Rows are numbered. After the first four, each row is followed by the numbers of the three nearest rows among all rows above it, by straight-line distance, nearest first.
In the rows, zero is written as 128.
1: [208 107  99 148 135 125 167 106  66 144 119  89 142 140 112 131  83 124
 139 108 113 130 118 101 164 131 175 112  68 140 109 183 125 124 151  49
 123 202 140 127  94 192 180  70  82 109 146]
2: [151 255 106 133 121 136 156 154  57 167 115  52 155 140 138 128  83  89
 117 120 132 131 103 158 173 131 176 169  60 141 108 176 127 195 122 146
 130 170 176 181 127 162 152  76 129 135 158]
3: [108  66 130 139 124 143 231 106  77  71 167 206 119 117 110 159 140 126
 125 124 129 129 136 121 140 113 153 114 128 132 128 158 139 137 147 186
 147  75 107 155 170 116 128 133 190 107 142]
4: [166 181 108 136 141 165 175 146 103 113 156  72 133 143 140 155  78 102
 144 102 101 126  94 113 159 135 220 128 107  85 102 193 117 197 108 126
 129 162 114 127 121  92 164  77 105 100 116]
5: [116 173 135 115 136 136 109 156 113 138 118  46 172 126 161 117 140  95
 122 135 120 120 114 182 130 151 205 152 167 135 144  61 140 254 101 146
 160 155 141 111 121  76 124 139 166 123 129] | 4 2 3
6: [ 96 172  87 116 114 157 176 140 166 136 144 128 138 117 131 119 122 112
 117 136 114 130 160 106 146 101  94 109  99 130  89 171 149 118 145 128
 140 166 127 132 143  80 119 127  91  65 111] | 4 3 1
7: [ 68 216 126 103  96 159 102 160  85 165 105 165 122 132 144 104 150 126
 144 154 139 110 171 187 124 129  90 169  95 116 145 102 135 142 126 213
 133 133 141 175 155 101 102 165 144 143 122] | 6 5 2
8: [ 76  84 127 134 120 116  78 103 120 155 133  94 142 110 119 135 145  67
 145 123 136 122 168 123  86 142  90 174  83 108 163 156 145  87 143 125
 143 146 132 161 152 138  69 170 105  73 150] | 6 7 3
9: [111 192  75 133 124 157 153 172 160 108 140 119 123 118 115 128 135 125
 125 147  96 100 140 112 154 107 147 143  93 146  70 143 129 185 122  88
 104 137  96 127 136 148 178 109 159 125  98] | 6 4 2
10: [124 192  70  95 127 164  93 135 196 142 142 185 106 127 130 129 155 123
 107 130 129 125 137 117 136 101 151 103 134 146  87  95 118 163 135 163
 131 129 100 119 159 106 138 108 202 122 127] | 9 6 7
11: [ 94 185 151 138 125 170 231 144 101 156 135  87 144 129 144 133 116 130
 125 118 110 141 153 115 140  79  86 165 117  85 156 178 117 170 144 172
 127  75 138 198 129 108  81 119  69  88 127] | 6 7 4
12: [133 151  99 132 138 136  94  98  98 149 135 123 121 109 124 167 142 110
 147 144 107 119 113 137 133 140 129 122  91 142 134  94 128 194 156 188
 173 174 144 107 147 110 181 117 181 108 181] | 10 5 9
13: [185 160  79 114 123 103  60 123  96 127 156  95  91 131 118 125 147  90
 102 115 131 102 138 147 123 108 145  81 152 102  84  87 178 179 121 139
 134 167 102 136 100 166 150  72 132 153 126] | 12 10 9
14: [141  61 158 149 147 181 149 103  91 136 118 127 141 123 148 145 128  96
 154 124 135 115 160 118 103 110  95 194  43  90 130 195 114 137 116 125
 150 121 161 174 159 107 103 159  95  57 144] | 8 11 6
15: [114 163 130 124 103 134  46 137 128  94 152 174 112 123 152 122  91 173
 154 113 136 130 120 139 123 117  93  94 148 110 119  75 124 106 106 171
 157 151 129 107 157  91 156 148 146 126 124] | 10 12 7
16: [ 55  89 115 130 127 119 107 120 141  95 127 240 110 138 136 158 152 151
 128 128 117 127 153 140 101 137 142 170 122 141  93 128  89 100 139 144
 130 152 125 156 174 151 133 178 215 111 137] | 3 10 15
17: [102 157  83 106 105  96 130 116 166 152 130 102 107 149 103 124 164 102
 111 136 109 121 157 138 112 117 104 131 131 182 124  96 119 109 130 141
 150 136 124  86 114  58 115 109 145  84 158] | 6 10 12
18: [133 194 156 131 106 128 122 139 114 138 117 117 127 118 149 140  88 149
 122 133  91 138  93 152 164 121 138 115 146  60 120  70 119 220  99 206
 160 145 142 143 127  82 182 124 161 141 131] | 12 5 15
19: [127 163 129 115 141 132  49 109 129 148 122  81 152 139 129 127 124 147
 121 120 127 128 112 132 138 115 100 152 105  51 134  66 158 194 141 184
 139 149  97 128 109 152 146 153  69 176 155] | 18 13 12
20: [150 234 117 119 130 175 126 126 204 188 100 133 114 142 129 124  83 152
 126 138 122 132 142 106 128  89 120  87 115 134 106 128 144 132 131 132
 142 129 146 116 152 120 161 130  51 118 115] | 6 10 9
21: [114  84 137 144 146 143 184  87 160 145 112 151 134 122 115 141 103 174
 132 114 127 112 135 108 124 125  99 154 101 112 154 208 109 133 144 126
 142  83 104 100 135  86 128 206  44  98 146] | 14 6 11
22: [163 114 111 108 128 120 225 135  56 132 146  43 137 162 120 145  82 127
 129  86 122 136 108 116 153 127 103 106 162 124 135 168 148 183 144 168
 141 143 112 145  94  68 125  97 123 108 132] | 4 11 6
23: [140 199  83 109 114 124 255 159 103 107 129 103 100 134 125 139  93 122
 112 116 138 148 128 114 153 118 101 101 165 133 166 162 121 150 141 190
 112 107 119 151  93  57 149  67 136 105 134] | 22 11 6
24: [172 220 111 133 132 113 221 125 136 148 124  73 132 129  98 130 113 103
 136 120 145 132 119 131 159 143 174 111 117 148 163 188 110 168 118 118
 110 106 121 107 115  93 172  73  99 101 131] | 4 23 22
25: [ 96 150 151 128 107 136 176 149  69 110 129  95 156 106 146 105 115  83
 140 124 128 117 137 119 122 129 138 129 123  82 107 149 152 150 122 149
 135 143 114 194 110 106 122 140 104 121  99] | 11 6 22
26: [134 183  99 159 120 103  46 141 189 136 155 156 115 122  99 120 125 135
 142 112 147 115 120 120 129 114 112  99 118  98 101 112 128  81 108 158
 150 154 119 124  95 153 155 119  17 146 113] | 20 15 19
27: [ 69 196 137 113 123 121  30 130 174 139 113  63 198 139 145 139 172  98
 142 152 130 146 115 152 131 150 158 174 109 121  95 107 128 174  98 103
 125 170 103 111 126  64 129 130 136 115 138] | 5 17 19
28: [106  52 137 138 124 131  50 103 129  80 121 148 160 139 164 124 172 109
 140 144 134 107 115 141  98 139 113 102 155 127 104  80 148 152 123 160
 149 164 116 135 184 109 121 147 188 100 124] | 15 16 12
29: [139  73 147 154 140 157  57 116 170  93 138 151 173 138 138 117 111  95
 136 131 109 101 111 115 112 136 169  73 162 140 120 143 127 143 124 107
 137 148 124 109 164  76 133 135  74  70 109] | 28 15 6
30: [134 180  76 143 134  95 112 132 139 140 141 174  68 113 100 112 126 131
  93 115 143 105 141 102 139 123 109 149  90 137 118 146 124  95 138 171
 127 101 122 127 123 197 154 122 129 151 167] | 26 10 9
31: [ 82  56 143 132 154 149 113  90 100 118 119 174 142 120 149 134 163 146
 122 128 134 117 123 131 116 120 122 147 118 124 109  90 122 203 119 142
 133 144 118 136 174 126 170 187 198 136 108] | 28 16 12
32: [120 218  91 117 115 138 100 153 153 159 133 149 112 127 111 126 127 109
 138 139 104 135 159 121 164  87 122 124 123 151 197 111 140  86 116 183
 118 115 101 164 104 177 122 102 108 153 120] | 30 26 20
33: [104 210 115 139 118 138 158 147 142 149 126 156 100 144 109 132  79 151
 152 118 100 131 172 129 134  92  74 127 113 117 162 125  98  50 137 171
 119  74 107 146 105 153 121 115  63 131 117] | 32 30 20
34: [136 104 105 113  93 167 190 106  84 115 129 129 128 121 126 126 109 120
 128 105 122 129 129  74 141 131 168 156  60 108  38 192 124 113 143 125
 126 197 138 164 118 166 155 103 130  98 114] | 1 25 6
35: [ 90  62 125 146 142 129 146 102 118 126 130 176  98 135 134 144 102 153
 125 126 134 107 134 106 134 138 142 133  54 151  78 198 133  77 133 102
 139 176 158 130 154 166 154 113 167  96 159] | 34 16 30
36: [146 133 110 140 119 155 203 119  91 104 117 188 110 126 145 138  73 128
 125  91 117 135 118 109 141 127 214 113  92 109  80 228 121 106 120 116
 144 150 135 159 141 149 164  98 158 121 106] | 34 35 4
37: [146 114  75 106 107 118  60  93 230 107 121  93 114 110 108 139 149 138
 128 143 130 144 137 118 151 139  81  94 107 125  79  82 146 175 120 105
 144 188  91  59 114 106 177  99  88 110 134] | 17 26 13
38: [157 237  86 132 145 131 140 173  58 131 148 153 111 140 116 146 132 138
  96 123 133 124 122 151 140 128 198 159 117 160 139 117 122 126 124 148
 131 112 125 150 121 179 118  75 201 158 144] | 30 32 2
39: [ 98 153 174 120 113  89 105 126 115 164 108  40 163 142 117 134 145 126
 154 119 131 119 133 142 121 134  68 206 118  67 138 114 131 162 141 173
 122  96  97 151  96 160 104 157  61 153 138] | 19 25 8
40: [124 119 122 114 136 100  37 104 175 104 114  71 165 142 142 107 162 140
 115 131 162 123 115 125 131 150 105 151 129 106  73  70 142 204 125  96
 142 186 131  74 106  86 156 136 180 137 135] | 27 37 28
41: [ 72 240  86 132 112 126  34 157 176 121 142 213 130 127 137 127 159 157
 138 141 130 127 116 138 127 145 149 136 117 128  94  83 126  77 112 131
 120 132  82 125 148 139 151 125 206 150 104] | 10 15 16
42: [ 90 115 132 149 139 150 105 129 108 149 142 163 147 134 166 142 160  96
 139 137 117  95 155 115 115 130 109 188  87  78 127 179 146 130 141 199
 140 114  99 194 166 142  87 157 106 115 134] | 8 14 25
43: [128  16 133 139 141 159  62 100 137 128 142 156 165 103 154 133 135  83
 147 112 123 131 142 138  89 158 128  99 119 112 126 133 127 106 152 123
 127 127 133 137 157 119  99 138  81 105 129] | 29 8 28
44: [138 120 118 137 137  81  45 105  85 167  91 143 116 127 128 129 103 128
 132 138 131 119 151 136 133 123  63 160  51 129 134 116 129  90 129 157
 139 143 156 122 128 187 129 134 138 133 171] | 30 8 12
45: [ 91  81 124 113 111 128 136 117 106 125 107  55 150 155 132 128 143  88
 137 122 125 117 142 125 112 139  76 203  87 109  71 145 155 162 136 135
 158 162 113 156  86  89  95 140  95  79 110] | 25 8 14
46: [136 150 144 110 122 194  63 150 161 118 153  70 182 115 154 130 145  88
 134 137 106 137 120 135 121 136 192  93 160 146 133  92 146 149 130 102
 105 155 138 156 156 139 117  89 117 111 114] | 29 27 5
47: [ 85 136 120 139 141 119  47 114 184 135 131 181 105 133 130 131 116 146
 149 124 155 131 130 146 107 126 103 143  95 103 154 124 119  45 158 133
 155 135 137  80 138 115 126 142  94 123 161] | 15 26 44
48: [113  40 159 123 137 137 175 111 115 155 107  79 159 146 135 136 128 120
 133 117 121 147 133 127 135 150  82 168  78 139 137 189 104 139 114  72
 133 179 147 117 125 105 124 173 136  70 129] | 14 45 8
49: [161 144 123 158 134 123 168 123  66 153 120 133  93 128 111 126  83 115
 163  95 122 127 164 107 114  84 110  84 118 102 164 154 144  87 116 185
 164  61 131 198 137 136 123 111   1 108 126] | 33 11 25
50: [128   4 142 146 126 121 113  93 137  75 140 187 150 106 143 133 171 135
 146 111 153 121 107  99 123 172 175  92 179 134 116 143 144 116 140  80
 111  98 130  98 162 119 142 104 115 122  80] | 43 29 28
51: [138  80 108 122 127 103   5 133 139 105 136 103 149 138 147 121 162  89
 128 154 143 108 101 147 123 153 135 102 112 142 134  66 132 176 139 129
 159 190 140  60 135  87 138 140 170 108 145] | 40 28 12
52: [128 155 139 122 119 119  62 126 126 178 106  49 147 129 115 123 108 118
 144 137 149 132 120 163 143 134  70 189  58 104 129 142 121 130 136 129
 128 166 162 154  83 176 112 147  35 128 164] | 39 44 19
53: [185 161  88 123 113 116 229 133 114 132 131  46 120 155 109 123 104 116
 117 102 159 113 110  76 141 132  93  74 110 126 106 181 141 178 130 123
 174 155 124 109  81  80 145  71  85  78 118] | 22 24 23
54: [124  84 149 138 122 137  74 109 105 132 136 193  97 134 133 147 113 133
 147 138 137 124 116 135 138 149  82  91 131 102 104 105 144 144 104 190
 179 164 164  97 143  83 150 153 159 115 149] | 15 28 12
55: [147  59 156 121 136 126 103 132  35 169 120  95 130 136 111 141 112  91
 117 120 158 113 152 145 124 140  78 104 100 110 161 102 153 137 148 174
 152 136 163 160 151 167 101 139  73 143 147] | 44 8 43
56: [ 98  83 144 117 121 142 157 127 147  98 133 111 167 132 161 138 146 103
 112 115 128 116 100  93 128 117 149 154 128  95  77 150 145 176 128 115
 134 181 115 156 167 105 155 144 172  80 117] | 31 25 28
57: [172 147 161 165 150 151 160 108 104 121 132 137 162 139 144 122  90 152
 136 106 121 130 103 136 144 115 227 143  93 109 123 176 135 153 126  92
 123 139 124 153 140 149 153 108  77  80 130] | 4 36 1
58: [137 191 122 127 135 139  73 132 241 175 121  97 135 116 117 113  93 116
 137 139 144 151 129 111 115 107 124  82 118 132 130 137 129  66 108  85
 163 143 128  75 124  79 149 100  22  82 121] | 20 26 47
59: [111 110 149 142 118  70 101 105  71 183 108  76 160 122 117 128  87 108
 125  97 152 101 127 107 120 113  88 168  65 105  88 167 121  83 127  99
 155 170 137 135 115 193 120 144  78 145 141] | 52 44 8
60: [185 226  78 128 137 120  79 147  75 116 152 138 120 121 109 155 151 110
 109 145 122 124 113 150 170 141 167 121 110 146 102 104 126 171 160 170
 128 157 119 110 114 180 161  77 197 159 146] | 38 13 12
61: [166 170 118 146 119  93  81 118 164 116 127  78 138 143 125 130 149 114
 136  97 119 141 104 119 136 122 134 118 156  85 112  99 111 143 109 128
 123 125 100 109  93  91 154  76  67 161 110] | 26 13 19
62: [128 232 124 141 137 194 165 172  70 137 128 102 125 138 168 136  71  98
 136 131  82 111 141 127 172 104 162 113  59 115 108 178 137 174 114 149
 165 188 145 181 134 153 159  96 150  85 126] | 2 4 25
63: [156 107  92 153 137 146 219 123  39 126 146 201  87 124 131 151 117  91
 130 146 114 119 140 110 119 135 123 116 104 131 124 184 141 129 149 165
 151 119 137 175 144 149 129 102 162 112 125] | 3 36 34
64: [156 152 134 147 121 103  83 127 118 126 120  65 151 145 116 125  73 141
 160 115 130 138  82 146 128 147 124 196  60  86 103 174 133 122  95 101
 153 179 159  89 107 133 173 117 111 106 130] | 52 59 57
65: [114 178 110 147 122 123 124 133 114 113 128 120 182 120 148  92 175  97
 143 137 115 123 113 137 126 154 174 154 165 115 162 124 135 153 121 143
  83  95 112 157 138  84 122 126  92 132  96] | 25 61 46
66: [188 119 153 125 130 136  96 123 134 115 162  55 150 130 154 148 164  92
 143 147 118 136 121 153 128 159 174 105 128 131 156 105 113 172 118  98
 116 178 119 118 123 109 125 101 104 106 154] | 46 61 51
67: [120 122  78 128 130 142 126 105 177 148 100 143  96 117 111 123  91 142
 116 119 133 135 160  64 139 101  85 100  80 155  59 160 119  88 136 111
 155 207 162  94 143 137 156 128 143  94 148] | 35 6 34
68: [147 164 128 133 134  89  70 138 190 108 139 136 126 121 124 123 137 127
 162 122 125 147 109 131 139 120 146 108 160 151 142 121 113  47 143  66
  86 152 143 105 113 120 132  82  31 119 114] | 58 26 61
69: [143 113 110 141 136 145 233 125  45 118 121 143 131 131 135 131 114  88
 151 131 134 125 144 118 125 151 155 176  69 152 126 213 131 119 131  80
 116 129 172 136 150 118 116 104 177  61 106] | 63 36 34
70: [ 92 161 120 135 140 119 239 143  68 148 117  79  86 129 117 146  51 179
 129 107 138 146 111 118 135 133  87 143 155  82 148 125 126 173 129 189
 128 112 139 141 108 124 142 158 141 134 117] | 22 23 11
71: [190 168 109 129 145  68 178 145  47 107 171 129 114 119  72 152 159 121
 136 123 118 106 108 121 144 124 182  87 144 148 147 141 106 112 156 143
 118 113 117 150  84 177  97  47 125 166 133] | 38 60 63
72: [ 72 177 143 120 111 135 188 160  95 186 148 126 155 135 135 134 101 136
 145 138 126 133 135 154 107 159 111 178 122 121 200 138 129 151 129 169
 138  91 154 137 131  67 113 149 100 137 127] | 11 7 70
73: [114 168 123 122 130 115 107 102 200 136  97 112 107 149 118  90 108 122
 103 100 125 120  86 116 161 133 107 143  66 110  62 131 139 181 122  89
 119 188 124  64  98 113 199 127 123 114 125] | 37 40 64
74: [ 86 130 159 125  96 158 131 150  50 131 118 123 109 114 131 123 100 122
 133 150 131 131 151 133 134 114 108 142 139 127 129 109 151 102 110 177
 129 111 134 172 142 170 107 173 145 119 118] | 25 7 55
75: [178 124  87 146 136  90   1 134 122 126 120 166 113 115 136 134 142 150
 120 145 130  95  99 150 117 138 153  50 148 148 112  66 141 105 112 139
 150 164 149  51 118 122 155  96 128 140 136] | 51 15 13
76: [118 180 140 138 104 125  37 168 132 115 134 158 147 121 168 151 129 144
 138 140 112 123 113 163 115 136 139 163 160 105 124  92 163 184 139 183
 161 153 109 130 174  99 157 144 186 120 141] | 15 18 12
77: [158 114 117 134 119 175 142 134  11 134 139 104 135 126 125 140  91  81
 136 120 119 112 147 101 127 126 101  85 115  88 116 164 172 150 147 199
 164 129 147 202 140 126 112 134  49 109 135] | 55 25 49
78: [ 95  68  94 120 119 145  89 102 161 126 132 253 106 144 129 142 158 147
 141 129 163  81 170 125 102 114 111  94 119 140 125 128 152 117 147 199
 150  91 127 120 165 123 128 167 153 100 117] | 16 54 28
79: [ 84 226 102 149 122 120  55 144 193 134 149 221  91 122 129 125 167 185
 118 147 123 125 148 136 137 123 143 128 109 161 102  65 107 121 126 163
 107 104 112  81 160 132 169 147 201 159 131] | 41 10 15
80: [ 98 243  82 108 127  74  17 134 143 142 135 178 133 101 125 115 168 146
 148 148 150 104 127 161 133 153 114 181 123 126  82  40 120 175 146 178
 123 143 119  91 109 141 184 132 210 171 139] | 79 41 76
81: [140 171  87  99 132 110 237 117  52 147 116 103  87 147 125 144  98 101
  88 119 130 103 150 104 136 106  89 136 113  97 127 157 145 153 138 216
 123 112  99 196 102 130  99 114 123 137 153] | 23 70 22
82: [ 86 146 138 115 106 118 186 167  13 105 127 124 107 120 160 154 117 127
 137 131 131 134 129 149 124 142 101 152 202  99 156 100 144 132 124 201
 158  92 139 226 127 134 114 150 192 179 106] | 74 70 25
83: [184 201 122 153 148 150  17 128  89 135 129 194  88 118 146 141  65 136
 126 131 116 114 138 141 168 137 148 107  58 137 117 154 110  85 138 185
 173 143 161 164 159 217 131 125 133 145 155] | 44 30 60
84: [154 185  93 129 109 109 103 151  93  95 126 141 124 116 145 131 153 113
 143 125 145 113 111 149 154 158 183 116 154 170 120  99 137 197 120 134
 159 140 170 146 143  84 160  89 211 128 123] | 60 12 76
85: [118 176 136 111 104  95  98 137 140 111 119  57 145 139 123 123 124 118
 126 127 122 134 105 127 138 139  77 118 160 104 150  82 110 187 136 173
 108 128 100 150  78 116 120 127  97 163 132] | 61 19 39
86: [134 163  98 146 128 130 255 161  40 105 106 105 102 112 121 142 126 103
 141 118 122 150 168 116 141 106 132 121 126 126 132 232 105 157 122 134
 124 122 152 173 127  70 128 101 214  74 134] | 69 23 63
87: [127 149 149 153 132 145   3  83 123 148 113 145 160 131 146 136 143 118
 141 119 124 121 105 147 114 145 188 169  99 111 148 118 119  97 120 109
  87 119 109 122 174 156 122 154  91 135 148] | 47 43 65
88: [185 180 116 155 171 121 164 133  79 143 146 121 111 123 106 143 130 132
 140  98 117 127 115 128 128 115 172 163  57 131 166 217 108 152 127 137
 117 131 138 157 121 141 134  74 120 104 156] | 57 24 4
89: [142 215  96 122  96 167 130 174 102 166 139 158 111 130 144 112 139  93
 141 136 117 124 174 112 114 125 222 159  97 176 109 169 152  41 127 112
 120 145 125 172 132 144 118  98 131 122 117] | 38 32 36
90: [118 169  87 111 113 143 153 104 178 179 144  70 132 128 101 136 151  94
 133 123 132 124 144 114 129 128  54 155  80 103 148 153 125 223 141 143
 125 103 126 103 105  56 119 119  83  88 144] | 6 17 45
91: [173 119 115 150 160 116 125  97 119  94 146 138 150 125 140 157 143 142
 130 102 125 120  85 133 146 134 212 108 121 140  93 152 109 209 138 133
 119 136 126 113 153 111 174 109 121 137 141] | 57 4 66
92: [135 170  77 149 120  83  11 127 186 120 141 103 136 141 108 134 151 145
 111 121 120 105 105 128 128 134 128 120 137 111  93 118 104 168 121 124
 128 156  79  86  88 106 139  93  97 146 157] | 61 37 26
93: [115 227 148 142 140 151  88 170  56 132 120 162 138 140 151 138 109 136
 140 118 117 110 114 170 167 131 201 184  83 102 146 135 125 170 124 160
 133 140 149 176 144 166 119 121 189 121 149] | 38 62 2
